z314z686: [-15 -24   5  17 -15  -1  13  11  28 -20 -18  11 -15   4  19   8  23 -29
 -21  14  10   3  17   8  -1  25   7  13 -34 -33  11]
z314z686: [  2   0 -28  26 -32  19 -17   8  21 -16 -16  20  22  -5  -2  -4   8  12
  17  25  14 -22 -18  24 -16   5  -9 -18 -17 -15  12]
z724z380: [  5 -21  16 -11 -19   9 -12  -2  21 -12  -5  15  18  10  29 -13  -1  -5
   4  20  -6 -19 -17  11   6  21  -4  10 -17   0   8]
z726z430: [  0  10  10   0   5  21 -31  -3  -7 -32  -1   2  44  -2   5 -10 -11  11
  25   2  -3 -23 -42 -13   7   0 -29 -25  24  25   6]
z726z430: [ -3 -19  36 -52  13 -14  27  20  10  32  11   1 -14  -3 -17   8  -9 -23
 -30   5   6  12  -9   1  -6  19   4  30  21 -18 -18]
z488z818: [  2  -5 -16  -7 -16 -26  22  -7  -4  43   8  -6 -29  -4 -12   3   9   5
 -11  -2  -7  15  36  16   4  -5  36  23 -16  -2 -12]
z588z222: [ 48 -42 -14 -21   9  40   4 -24  27  12  15   1 -34  17  72 -58  -2 -24
  12   1 -15 -19   0 -10 -14  40 -24   2  17  24 -22]
z314z686: [-31 -22  15 -17   1 -26  22  12 -15  15 -24 -15   7  -9   1  17  -9 -14
 -29   7   9  17  11   9  26  20  19  21 -28 -20  24]
z314z686: [ -4   7 -10  -6 -22   7  -5  10  -5   6 -10  -4  30  -5 -18   1 -16  17
   6  21  13  -7 -27  15   3   4  -1  -7  -4  -2  16]
z724z380: [ 16 -12  12   8   3  50 -24  -6  16 -42  32   1 -28  26  17 -16  20 -10
  19  21  -9 -18   6  -3   7   7 -11 -19  13  24 -20]
z488z818: [ 43  19  -3  42 -23  20 -14 -19  72 -41  26  50 -26  20  32 -25  51 -22
  17 -23 -19 -24  -3 -28 -56  -5 -25   2  18  -1 -41]
z314z686: [  3  -3   1 -23  18 -22  22 -14 -19  31  -4 -21   0 -10  17 -14 -16 -11
 -11 -29 -10  14   2 -25  10  11   0  16  15  16  -2]
z488z818: [-18   9  44 -11 -13 -39 -17  11  -2  -2 -13  28  39   8 -11  33 -16  25
 -10   8  -8  -2 -12  25  13 -27  20  27 -43 -24  27]
z588z222: [ 16  44  31 -13  39 -56  20  -5   6  23  -1  25   9  -5   1  13 -17  -4
 -21 -73 -14  21 -17 -46 -44 -38 -19  30  29 -20 -12]
z314z686: [-26  40  25  30  -9  11   0  27  20 -56  16   6  -3   1 -58  36  35 -19
 -11   2  19   8 -12 -23 -14 -12  -8 -13  26 -19 -15]
z724z380: [ 25 -24 -22 -15  21  43   0 -11 -10  17  40 -24 -59   9   0 -25   9  -4
  17  14  -6  -2  32   5   5   7   3 -20  34  36 -39]
z724z380: [-29 -15  23 -16  18 -26  10   2 -27   7 -10 -17   5  -9  -2  17  -6  -9
 -17  -7  -4  15  16  -3  33   5  16  13 -10   2  11]
z588z222: [ 23 -69  16 -71  38  18  -7   6  17  35 -14  24  24 -16  49 -37 -33 -18
   6  14   1 -33 -44  17 -16  48 -42   2  32  -4 -12]
z726z430: [ 15  45 -32 -16 -23 -29  56  -6  -1  57   6 -32   1 -23 -33 -19  -8 -13
 -21 -41   7  28 -22 -47 -27  12   0  24  50  12 -20]
z726z430: [ 42  60  31 -22 -44  -1   0   5  29  15  40  20   3  42 -31   4 -23  34
  -4   8  -8   2 -38   2 -33 -39  10  35   1  -5  -8]
z588z222: [  1   2  64 -41  49 -20   1  20  13   0   6  30   9   2  -7  21 -17 -14
 -20 -23  -2   3 -29 -16 -25 -14 -26  19  32 -27 -14]
z314z686: [ 13  36 -18  12  20  19   3   7 -15   0  17 -15 -20   5 -31   7 -12  15
   6 -10  13  14  -1 -11 -20 -30 -12 -23  27   2  -7]
z488z818: [ 14  17 -37  -2  -5 -10 -13 -23 -35  34  -3 -14  28 -13  -2 -18 -25  41
  28 -12 -13  -7  -8   5   9 -20   5 -13   6  36   6]
z726z430: [ 17   0  -2 -16  25 -20   5  12  21  34   2  40  -9 -16 -19  10   0   4
  -3 -18   4  -3  -5  12 -52 -22 -13   5  25 -32 -28]
z726z430: [-22 -43  30 -33  64 -15 -22  17 -11   2 -29  30  39 -34   9  14 -17  -8
   3  -9   4 -19 -24  12  -4   5 -34 -16  23 -20  -1]
z588z222: [-27 -30  38 -15 -23  27  -4   1 -18 -37   2 -41   2  31  26  -2  -8 -14
 -12  47  -2   3   7   6  73  40  23  10 -42  23  35]
z726z430: [-10  16  23  -9  -8  -3  55  10   5   1  28 -42 -62  20 -24  12  17 -43
 -47  -6   8  46  31 -35  12  18  26  33   9  -6 -14]
z726z430: [-26 -60   5  -6  49  14 -30   6 -12 -23 -26  14  21 -30  25   0   7 -16
  17   9   4 -27   0  15  16  23 -28 -35  11  -1   0]
z724z380: [-56 -15  84 -33  22 -31 -12  16 -36 -29  -6 -12  34   3 -16  44 -11  -6
 -23  11  -9  10  -1   0  66  -1  21  20 -20   1  24]
z488z818: [ 16  20   6 -12  -9 -20   0 -20 -10  22  16  -5   4   8   2 -10  -9  17
   6 -18 -23   3   0 -11   6 -17  14  18   4  26  -7]
z314z686: [  2   1 -22  17   7 -10   7 -10   3   3 -13   2   2 -16  13 -10   9 -10
   3 -25  -1   0   4 -16 -13   5 -11  -5   9   0  -4]
z726z430: [-19 -63 -89  14  19 -10  60  -8  -4  56 -25 -33 -59 -67   6 -27  50 -62
 -15 -23  19  17  65 -10  -9  65   6 -15  34  -2 -40]
z588z222: [ 10  -2 -42  -4 -27   3  -4   2   6  38  12  11   0 -25 -44  -7  16  20
  22  18   5 -16  -1  30 -19  -4  11 -13  24   8 -31]
z724z380: [-13  21  -2  27  46   9 -19  16 -22 -36 -33   5  31  -4   3  23 -32  17
   5 -15  22   4 -22  -6 -13 -28 -37 -36  -7 -27  40]
z314z686: [-30  29  19  -4  23 -48 -28 -15 -38  -2   3   6  63 -46 -45  16  13  16
  25 -47 -26 -13 -22 -32  18 -31  -6 -15  57  44 -27]
z724z380: [-19  -8  -1  22   1 -29 -27 -14   0 -13  -9  29  28 -29  -4   7  34   4
  21 -19 -19 -22   9   2   5 -12   3  -9   5  12 -17]
z724z380: [ 14  27 -26  16   4  12  19   6   1   4  -5 -13 -17   7  -4  -1 -15   2
  -9 -11  18  18  -3 -12 -26  -9 -12  -7   2 -17  11]
z314z686: [-14  -1 -15  35  -4  17  24  27  22 -25 -16  -1 -39   9  -6  22  16 -24
 -27  16  33  21  24   9 -19   9   1  -5 -31 -52  18]
z588z222: [  8   6 -51  24   7 -26   8 -21 -15  24 -46  -2  31 -23  43 -20 -23  12
   7 -38   0   2  -5 -11 -14  -1 -15  -6 -20  -4  32]
z488z818: [ -4  12  28  10 -18 -43  16   1  27   3   1  28 -18  14   1  24  20  -8
 -28 -15 -11  16  25   2 -12 -18  28  44 -38 -33   0]
z724z380: [-17 -20  51   1   3  15 -37   1   8 -59   1  17  25  16  24   7  11  -9
   9  19 -13 -23 -13   1  30   9  -9  -5 -15   8  10]
z488z818: [-41 -37 -33  11  14  25 -60  28 -41  -4  -4  15  20 -39 -77  39  14  52
  47  64  20 -34  20  88  24 -30  16 -69  -1   1  -9]
z588z222: [ 43  18  -3 -19 -12  -7   3 -18   9  31   4   9  11  21  34 -27 -34  22
   5 -14 -15  -3 -23  -5 -20 -10  -6  23  -9   8   9]
z488z818: [  2  -8  -7 -17 -16 -17  12  -4  -6  37   7  -6 -12  -2 -10  -1  -1   9
  -6   7  -6   7  18  18   9   0  28  19 -12   4  -6]
z588z222: [  7  -2 -43  16  10 -18  13 -17  -3  25 -20   0   3 -28  18 -19   6  -6
   6 -35  -2   1   8 -16 -19   6 -11  -7  13   4  -7]
z724z380: [  9  21 -15   0   8   1  -3  21   0   9 -38  15  45  -3   3   7 -51  27
  -2   2  27  -1 -49  14 -34 -14 -31 -11 -16 -41  44]
z726z430: [-19 -37   5 -21  30   3  18  10  -3   6  -5 -12 -14 -24  -1  -2  12 -39
 -14  -2  10   4   7 -11   7  36 -11  -5  32  -3 -19]
z488z818: [-22  17  10  -6  48  -2  31   5 -46 -13 -30 -57  17  -3  20   3 -46 -22
 -28 -34  18  37 -19 -54  24  17 -28  -7  11   2  44]
z588z222: [ -1 -24  -3  -8   4  16 -12   5  -2  -4 -17   3  16   0  20  -7 -16   4
   6  20   7 -13 -13  18   6  15 -11 -10 -14  -6  18]
z488z818: [-14   4  -6 -31  18 -20  34   0 -53  37 -36 -56  32  -9  18  -7 -63   4
 -25 -14  13  31 -20 -20  33  21  -2  11 -12   6  52]
[-10  51  41  28 -10  15 -27  30   7 -53  20  20  -6  41 -52  55  -3  33
  -4  28  13   9  -3  23  -7 -60  12  -7 -32 -34  19] | z588z222
[ 10  -2 -15 -23 -41   0   6  -8   0  37  24 -11  -3  -5 -27 -16   8  12
  10  21  -9  -8   0  15  11  11  26  12  14  29 -24] | z588z222
[ 31  -7 -77  28  19  -1  -3 -15  10  33 -35  27  10 -33  33 -31  -6  13
  26 -31   8 -17  -5   6 -56  -5 -35 -29  11 -14  -2] | z588z222
[ -6 -47 -14 -29  31 -13  -8   0 -25  36 -42   5  35 -25  35 -10 -38  12
   6   3   4 -12 -10  28  10  16 -13  -7 -16  -9  27] | z724z380
[-22 -22   0 -28 -39  11  -5  14  -7  18  23 -14   3 -15 -58   7  20   6
   8  52   5 -13   2  36  32  20  33  -2  14  21 -24] | z588z222
[ 21  47  60  16 -13 -39  10 -18  46 -31  19  34 -11  38  31   7  20 -20
 -24 -51 -32  13  -2 -51 -26 -26   2  53 -13 -13  -9] | z488z818
[  1  10 -29  15 -50   8   9 -16  -5   9  27 -28 -25   5 -24 -11  29   5
   9  18  -9   4  29   3  24   7  38   3  -3  35 -17] | z588z222
[ 28 -14 -64 -20  -5 -15  30  -5  -2  81 -26  -2   0 -25  13 -28 -31  14
  -2  -8  13   4  -4  21 -34  13  -2   7  -1 -15   5] | z724z380
[  7   9   9 -14  -7  14   9   3  -1   6  33 -16 -30  14 -26   2   5  -1
  -4  11  -1   9   9  -2   5  -4  14   5  17  13 -21] | z724z380
[ -8   1  27  -8  -5   5 -52   3 -13 -16  20  24  28   6 -33  20   1  42
  31  30 -15 -27  -8  38  20 -36  13 -15  -4  18  -7] | z314z686
[ 24  65   2 -17   2 -54  10   1  -2  48  -8  25  48 -12 -29  10 -41  37
  -4 -49  -3  10 -49 -17 -50 -50 -13  23  22 -17   4] | z726z430
[ 18  51  26  -4 -30  -5  20   4  14   1  32  -8 -22  37 -25  11  -7   7
 -21  -3  -3  24  -4 -16 -10 -24  20  32  -6  -5  -1] | z726z430
[-14 -23 -25  25   6  12  13 -12  -3 -16   0 -23 -32 -14  14 -13  38 -35
   0  -8  -1   5  37 -20  16  29   3 -14  11  18 -17] | z588z222
[-14 -19  15  -4  13  21 -22  24   3 -23  -9  15  12   1 -10  18  -8   5
   4  31  17 -13 -14  28   1   0 -12 -19  -9 -23  12] | z588z222
[ -3 -24 -40  -3 -24   0 -12   8  -5  30 -32  12  34 -21  -2  -5 -17  29
  16  33  15 -19 -12  51  -2   8   5 -12 -29 -15  23] | z488z818
[-14   3  34   1  -9 -22  -8  14  15 -16 -19  28  28   8   4  24  -7   4
 -14   6   2  -2 -15  13  -2  -9   3  19 -36 -34  25] | z488z818
[  6 -12  35 -37 -27  65 -29   2   7 -43  30 -23  37  17   2 -34  -7 -10
  25  48  -3 -36 -64 -14  35  48 -26 -18  44  55  -9] | z726z430
[ 15   8 -23  33 -53  28 -42 -22  -2 -27   0   2  24  29  28 -19  -4  44
  38  37 -15 -27  -2  31  26 -12  16 -14 -53  29  31] | z726z430
[  1  24 -30  20 -16 -65  23 -22 -18  55   0   1 -26  -9 -18  17  12  26
 -10 -35 -19  28  59  11  -2 -43  53  31 -36  -4  -5] | z488z818
[ -6 -53  72 -62  34   8   6  -1  -5 -14 -12 -18  17  23  75 -20 -38 -39
 -26   7 -12  -1 -26 -22  44  55 -20  30  -9   9  28] | z588z222
[  0 -10  53 -36  -5  -7   1  -5   6  -3  25  -2  -3  18   7  -2   3 -14
 -11   5 -20  -1  -5 -11  24  12  12  30   7  19 -14] | z314z686
[-36   7 -15  16   2 -25  39  18  -7   2 -36 -21   8 -28 -16  18   4 -30
 -33 -18  28  28   1 -22  -2  22  -3   4  -3 -32  21] | z314z686
[ 16   3 -50   2 -23 -31  19  -8  11  56 -22  16  15 -29   0 -16  -3  11
   2 -17   3  -3  -5  11 -34   2   4  11  -2 -13  -4] | z724z380
[  1 -13  65 -11 -15  25 -45   8  25 -45  45  34 -17  42 -12  21  24  12
  13  47 -20 -24   9  35  19 -21  21   8 -19   5 -20] | z314z686
[-22  51  38  32  23 -38  20  -3  -9 -36   6 -11 -19  13 -11  36  16 -20
 -31 -54  -9  40  25 -55   4 -34   8  19  -3 -11   5] | z588z222

z119-z936: [ 28 -13   9 -11   8 -10 -74  20  10 -60 -12  51  10  17  53   1  30 -37
  33  53   4  36 -55  26  33  12 -28  36  41   4 -33]
z587-z318: [ -9  -3  -1 -11  -9 -10   8 -23   8   8   2 -14 -20  -4 -10  11  -9 -12
 -30 -19  17  -5  28  11 -35  -2  -8  12   5  11  15]
z119-z936: [ 20  -1   3   3  31 -31  -4 -11  19 -10  -2  19   2  54   5  25 -26   4
 -47 -23  36 -19 -41  26 -30  39 -20  20  -5  26  26]
z587-z318: [ 14  13 -38 -18 -10  20  19 -20 -24  12  -5 -28   5   6 -48 -18   6   2
   5   4   2 -31 -14   4  10  33  19 -64  12 -12 -20]
z972-z104: [-20  -9  31  19   3 -26  17  13  15  19  21   2   1  31  10 -28 -18  -2
 -13 -53  -9  26   0  12  -1 -39 -18  22 -24   1  19]
z444-z155: [ -7  -6 -20   7  20  -5  19  13  33  -9  -9  14  20  14  -3  47   9   6
 -17  -5  18 -48 -15  16  -2  49  -1  -9   6   4   1]
z119-z936: [-17   1  34  30   4  26 -36  21  -1 -35 -11   1 -19 -56  30  39 -14  -9
 -14   7   4  57  41  16  -6 -40   8  24   1  12  27]
z587-z318: [ 15   5  -8 -41 -12  -8  21   0  -5 -23  16  -9  50   8 -73 -44 -18 -18
  35 -43  -7 -18 -42  24   7 -18   7 -42  20 -33 -29]
z972-z104: [  9 -23  20  10 -11  20  11   4 -35  22 -18 -10  -2 -14  21  35 -12  25
 -14  23  15 -22  14  -8 -29  15  -4 -17   5  24  32]
z444-z155: [ 35   6 -18 -40   2 -10 -18 -32  -5 -19 -10   2   0   7 -21  15 -10 -11
  -5  15  23 -19 -15   6 -22  29 -13   8  24   1  -8]
z972-z104: [-18  11 -18   8   0  16 -10 -19  11  -4  -8 -26 -36 -18  -5  32  -5 -25
 -42 -13  19  21  42  36  -4  10  -2  -6  10   3  10]
z444-z155: [ 21 -25 -14 -61 -17  -3  29 -16  -1  10 -11 -24  37  -1 -38  53 -36 -23
   8 -27  23 -49  16  38  -9  23 -55 -15  47 -36  -5]
z972-z104: [-32  16 -21  13   6  36   2   8   4  -5   3 -34   2 -47   7  46 -40 -14
 -14 -22   5  15  38  41  46 -10   9 -14   2 -36   1]
z119-z936: [ 14  -8  10 -17  12 -21 -26  10  26 -42  -5  40  20  -6  15  25   8  -7
  15  21   9 -12 -22  -4 -15   5 -11  45  17   6  -8]
z972-z104: [  9 -18  43  12 -17  -9 -51  -2 -14   5  -5   5 -49  34  41 -43  24 -39
  -1   6 -11 100  13  22   7 -39 -49  28  11  18   7]
z587-z318: [ 23  -6 -11 -13  -4  19  17   4 -14  15 -18 -15  16   9 -35  12   8   3
  24   3  -9  -9   6   1  19  23 -23 -45  15 -23  -9]
z587-z318: [-16 -18 -14 -37 -43 -12 -19 -39  -4   9   4  -8 -35 -22  34  -9  23 -38
 -11  32  17 -10  29   6 -28  -3 -10  31  37  17 -18]
z444-z155: [ 41  28 -33 -30  32   0 -18 -11  14 -27  -9   2  21  22 -40  23 -21 -12
  20  -7   1   5 -24  16  43  31 -26  -4  10 -45 -25]
z444-z155: [-18  -4  -3  11   2  -7  -4   9  21 -11   4  11  -2   4  14   1  15 -12
 -10  -3   4  -1  -6  15   2   4   5   7   4   9  -5]
z119-z936: [-31  34   4  35  16  20 -27   8   7 -33  19 -26 -18 -17  -6 -14 -44 -33
 -32 -58   0  82   8  65  41 -49  21  -9 -14 -19   9]
z972-z104: [-16 -13  11   0   2   3 -10  53  22 -57   7  42  62 -42  23  14  10  -2
  50  20 -11 -26 -40   3  24 -19  27  13  19 -14 -29]
z587-z318: [ 10   7 -17  20   1  32 -31   6 -37   3 -11   5 -12  -7  50  -6  19  15
  16  69  -7   6 -24 -17  43  27  23 -19   1   6 -16]
z119-z936: [ -9   9 -14   4  -3   9   6   6  -6  25  11 -13   1   8   6 -30   4  -2
  28  -3 -28  19   3  -7  56 -13  -4 -12 -12 -34 -23]
z587-z318: [ 34  22  -3   1   4  35 -16 -11 -63 -16  -4 -25  11  -8 -21 -13 -53  14
  -8   4  16   8 -43  22  10   6  32 -56   2  -1  11]
z119-z936: [ 17  26  -2   5  29 -20   7  -7  12   7  10   8   1  35 -27 -25 -11  21
   2 -23 -14  11 -18 -27   7  -2   1  12 -37  -9   4]
z119-z936: [  7  31  -2 -14  -5  -7  10 -27  -7 -25  14 -15  -5 -10 -83 -55  -7   1
 -12 -36   1   3 -11  -8 -48 -26  50 -29 -12  13   2]
z119-z936: [ 14  13  14  30  21  -3  -2 -12 -21  31   3 -13 -27  45  11 -15 -33  19
 -37 -24   5  36  -8   4   5   2 -11  -2 -36  12  35]
z587-z318: [-16 -19  -6 -14 -30 -14  14 -27   5  39  -3  -6 -37  -4  15  -5  40  -3
 -11  23   1 -21  46 -31 -40   7 -11  21   6  23   0]
z119-z936: [-21 -32   2  48  22  19  13  23  18  33 -30  -6 -17  18  66 109  -8   9
 -61   2  34 -16  36  43   7  62 -46  -1   5  20  46]
z972-z104: [ 23  -8  23 -35  -1 -28  22   1 -20  36  27  -4  45  32   3 -31 -66  11
  44 -41 -22   3 -23 -12  36 -46 -47  32 -18 -53  -4]
z587-z318: [ 35 -18  -4 -36 -35  26 -21   2 -56   1 -13  -4  22 -10   8 -29  17 -10
  64  59 -15  -2 -27  -7  35   4 -11 -38  43 -21 -39]
z587-z318: [ 35   6  -7 -35 -11  22 -19  -5 -41 -33 -11   9  31 -51  -9   8 -10  18
  43  59   3 -36 -26 -32  -8   5  32 -11  22  -6 -19]
z444-z155: [ 12  -6 -27 -53   1 -25   5 -21  32 -22   1   2  27  11 -29  35 -20 -34
  -5 -26  28 -41 -11  40 -10  27 -34  15  38 -23 -19]
z444-z155: [ 49   4   9 -17   9  11 -40  -5 -38 -47 -16  18  20 -10   3  14 -25  10
   5  41  26 -11 -55   4 -20  21  16  -7  22  19   6]
z587-z318: [-20   3  -3 -18  -4 -29 -10   9  33 -38  25  32  25 -16   8 -30  13 -16
  26  -1  -8 -16 -30  -7   0 -29  24  41   5  -6 -32]
z972-z104: [ -1  10  -8 -18   2  -6 -33  -6  25 -44  -1  14  -5 -22  -5   8  13 -31
   7   9   4  19   5  14   0  -8   0  27  20  -6 -20]
z972-z104: [ -8 -16  20  16  -5 -21 -16  16  22 -21   0  32 -10  25  13 -33  53 -15
  -1   8  -3  15 -24   4 -22  -2   4   9   8  36  -6]
z972-z104: [ 38  -4  12 -31 -12  -4 -25 -42 -32  23 -13 -21 -37  12   3   5 -24 -13
 -11   9  11  37  32  -1 -19  -7 -51  25  12   0  17]
z119-z936: [  6 -29   2  -7 -25  15 -32   3 -18 -21 -19   7  -7  -3  33  12  30 -30
  -4  43  22  -1 -18  38  -7  27 -10 -20  52  26 -11]
z444-z155: [-55   3 -21  38  21 -18  41  20  58  15  17  13   3  11  17  17  22  16
 -30 -26   0 -44   5  -6   2  22  26  13 -32  10   3]
z444-z155: [ 32  -1  40 -15 -12  13   0   8 -47   4   1 -13  23 -15 -27 -27 -39  15
  41 -11 -22  34   1 -18   3 -54 -11 -12  -6 -23  11]
z972-z104: [-18 -32 -15  10 -24  45  26  19 -39  38 -11 -40  21  -6  36  42 -26  -8
  -9   1  17 -29   3  60  47  32 -19 -67  34 -19   2]
z444-z155: [ 51  27 -20  10  32  25 -15 -10 -27   1 -29   2  -9  15 -20  21   4  39
   4  45   0  -3 -15 -37  11  53   8 -29 -17   3   7]
z444-z155: [  4   9   0  18  22   0  19  19  24  11  -7   3   5  25 -34   1  20  13
  15 -21 -25  16  12 -16  21   7 -16 -14 -22 -18   0]
[-21  15 -36  -6   1   4 -26 -31  15 -19   3 -19 -32 -14  17  28 -15 -40
 -51  -5  35   6  13  55   3  21   5  10  22   4  -5] | z587-z318
[ 36   5   2 -29  -8  21 -23   7 -43 -37  -2  -1  43 -20 -19 -14 -32  -5
  42  17   0   1 -49  16  24 -11  11 -32  28 -24 -21] | z587-z318
[ -2  -7 -18 -20 -12 -13  43 -25   0  20   4 -17   7  14 -39   0  -6   8
 -29 -24  23 -64  -6   5 -48  30  11 -29   6  17   9] | z119-z936
[ -4  10 -35 -52 -14 -23   2 -55  -6   1  23 -14   1 -24  12  10 -50  -9
 -28   1  37 -61  -7   5 -31   8  17  39  13  -2  -8] | z444-z155
[ 49  -8  25  16  10   7 -48  13  -1 -36 -42  31 -28  38 -24 -10  73 -11
  12  41  -6  58 -15  -4 -20  29 -25 -24  21  38   2] | z444-z155
[ 14   3   4 -23  -6  -6  30 -13  -8   1   3 -18  19   0 -63  -9 -25   6
  -3 -39   5 -21   0   2 -34  -9   3 -25   1  -6  10] | z587-z318
[ 30 -43  64 -31 -17 -20  -9  18 -29  -1   0  25  42  -9  41  16 -46   9
  37   8   3  -2 -13 -12 -24 -46 -48  55  16  -3  21] | z972-z104
[ 10   4  -8  33  25  35 -13   5  -7  15 -32 -13 -27   1  25  70  -5  13
 -28  23  11  20  34  10  24  44 -23 -13  -5   2  26] | z587-z318
[ 15  10 -15  16  27  28  -3  17   3  -6 -25   4   9 -11  -2  56   3  22
   8  26  -2  -7   9 -11  27  38  -4 -16  -4 -14   3] | z587-z318
[ 20 -27   7 -35 -39  18 -11 -23 -45  14 -18 -25 -11 -17   6  13  -8 -21
   2  24  17   0  22  20 -20   3 -30 -18  45   4   3] | z444-z155
[  9 -29  -2 -12  -8  -9   4   5  -6  32  -7  15  11  21  51  19  11   8
  19  36   0 -32  -8 -15  17  27 -37  20  12  -4  -9] | z119-z936
[ -6 -24  20 -25   0 -58  11  14  53 -41  16  52  41  18 -11  -9  19 -11
   7 -23  12 -50 -45   0 -56  -7  -1  46  14  22  -9] | z972-z104
[-24  17 -29  28   6  62 -23  47  -7 -45 -10   3  29 -72  23  30  18   1
  43  51 -19   1  -8   9  78   7  54 -43  15 -31 -38] | z972-z104
[ -8 -22  28  33   5 -13  40  21  19  15 -13  23   0  16 -15  10  43  40
 -20  -1   1 -39   7 -39 -67  21  14 -10 -22  52  35] | z444-z155
[-57  32 -50  18  22  -7  37  -7  32  29  38 -14   7 -15  31  10 -37  20
 -25 -27  -1 -48   4  -8  44   4  43  25 -46 -29 -10] | z444-z155
[  0  -8  20  22  -1   4  -1  -1  -7   5 -13   3 -25  -4   7  10  15  16
 -26  13  10   3  17 -15 -44   6  10   0  -8  40  30] | z972-z104
[  2 -12  -7 -15 -29   0 -36 -35 -20  -3  -9  -3 -46  -9  33  -8  26 -26
 -27  45  26   4   8  10 -36  16   2  10  32  40  -3] | z444-z155
[-28  -3  19  20   6   1  17  34   7   9  23  -5  30  -3  21  -7 -39   0
  14 -44 -18  20  -3  21  46 -46  -6   9 -19 -33   3] | z972-z104
[-46   5 -19   8  -3 -29   0 -17  45   3  25  -4 -32  22  17 -22  14 -40
 -43 -38  11  12   9  38   0  -6   1  27  -2   9  -9] | z587-z318
[  6  14 -18  -6   0   5 -27 -24 -19 -10   2   0 -17 -12  27  -2 -10   0
 -15  33  17  -7 -17  -2  -2  14  24  11   3  13  -5] | z444-z155
